Below is a small trained network, with its code and all its weights. Each question gives an input and a class and asks what happens when units are switched off, that is, made to give their printed mean instead of their output.

import numpy as np


def w(rows, s, z=0):
    codes = np.array(rows[::2]) - 128.0
    scale = np.full(codes.shape[1], s)
    scale[-1] = z or s
    return codes * scale


def f(y):
    return np.maximum(y, 0)


def log_softmax(a):
    a = a - a.max(-1, keepdims=True)
    return a - np.log(np.exp(a).sum(-1, keepdims=True))


def net(x, mask):
    res = np.array(x, float).reshape(1, 7) / 4 @ E
    y = f(res @ A[0][:, :-1].T + A[0][:, -1])
    res = res + np.where(mask, y, B[0][:, -1]) @ B[0][:, :-1]
    return log_softmax(res[-1] @ U[:, :-1].T + U[:, -1])


A, B = {}, {}
E = w([
[233,167,251,165,106,228],'x0',
[122,130,128,129,126,131],'x1',
[124,129,123,132,129,137],'x2',
[163,2,103,66,50,175],'x3',
[123,129,133,125,129,130],'x4',
[133,129,130,128,128,122],'x5',
[85,39,215,248,117,64],'x6',
],0.011)
A[0] = w([
[157,177,164,144,142,151,106],'N0',
[149,111,104,72,94,145,128],'N1',
[115,118,183,188,141,95,121],'N2',
[179,191,201,160,135,153,82],'N3',
[128,174,123,97,137,157,199],'N4',
[151,176,141,90,161,149,131],'N5',
[116,64,133,144,95,98,69],'N6',
[155,103,157,119,39,182,20],'N7',
[64,164,97,129,205,70,203],'N8',
[126,130,85,10,115,160,244],'N9',
[173,195,105,81,162,151,252],'N10',
[135,172,136,127,112,156,106],'N11',
[173,88,133,124,99,159,65],'N12',
[179,102,162,125,94,173,30],'N13',
[97,43,82,86,63,128,121],'N14',
[113,91,153,175,153,128,171],'N15',
[157,95,173,102,123,168,50],'N16',
[108,43,150,158,91,87,75],'N17',
],0.013,0.0048)
B[0] = w([
[171,118,191,90,106,214,184],'N0',
[221,119,49,126,223,106,187],'N1',
[69,92,231,194,188,107,196],'N2',
[158,98,248,120,208,240,217],'N3',
[190,153,119,98,63,165,186],'N4',
[164,114,125,87,15,181,181],'N5',
[119,29,213,65,41,144,179],'N6',
[3,219,4,227,66,37,179],'N7',
[75,185,23,153,10,65,216],'N8',
[232,154,50,125,209,107,252],'N9',
[154,132,69,71,49,212,228],'N10',
[156,90,149,88,32,208,160],'N11',
[101,160,51,141,87,61,167],'N12',
[11,180,74,180,87,83,174],'N13',
[252,34,158,59,159,162,231],'N14',
[97,102,220,163,143,90,183],'N15',
[53,154,67,191,58,72,164],'N16',
[98,42,255,67,54,153,203],'N17',
],0.0068,0.017)
U = w([
[116,217,64,139,114,119,242],'0',
[143,87,183,59,97,188,105],'1',
[49,127,146,193,119,45,223],'2',
[121,132,210,189,224,173,4],'3',
[181,99,102,94,247,122,60],'4',
],0.011,0.0036)

Each question gives the input, the list of numbers given to net, and the class t.
The units are the neurons (one row each of A and B). Each row of codes is followed by its name. A weight is (code - 128) times the scale printed after its matrix; where a second scale follows, it is the last column's (A, B and U).
mask holds one flag per neuron, in row order. A switched-off neuron (its flag False) gives its mean, the last column of its row in B, instead of its output. The means were averaged over made-up inputs and are rounded, as every weight is.
A unit's drop is (log p(t) with every unit on - log p(t) with that unit switched off) / (log p(t) with every unit on - log p(t) with every unit switched off).
The circuit of an input: a set's keep is (log p(t) with only the set's units on - log p(t) with every unit switched off) / (log p(t) with every unit on - log p(t) with every unit switched off). Starting from the 12 units with the biggest drops (on a tie, the unit counted first), units are removed one at a time, each time the one whose removal leaves the highest keep (on an exact tie, the one counted first), for as long as the keep stays at least 0.8.
circuit, biggest first: the units of the circuit, biggest drop first
most important unit: the unit with the biggest drop
k most important neurons: the k neurons with the biggest drops, biggest first
drop when u is switched off: that unit's drop, to one decimal
input [8,-7,-8,-1,-5,0,4], class 3: most important unit -> N3
input [1,-2,1,6,5,-5,-1], class 0: circuit, biggest first -> (N7 N3)
input [0,0,2,-5,7,0,4], class 2: 3 most important neurons -> (N8 N14 N9)
input [1,7,8,8,-8,3,5], class 2: 2 most important neurons -> (N7 N13)
input [-3,-3,6,0,0,-2,-1], class 0: 2 most important neurons -> (N3 N8)
input [-7,-3,-5,1,4,-4,-1], class 4: 2 most important neurons -> (N14 N7)
input [-2,8,7,0,6,7,4], class 2: 2 most important neurons -> (N3 N10)
input [2,-8,4,8,-2,-8,4], class 2: drop when N7 is switched off -> 0.4
input [1,4,-3,-3,-2,-6,1], class 3: drop when N7 is switched off -> 0.2
input [1,1,-7,-2,2,-4,5], class 3: drop when N13 is switched off -> 0.1
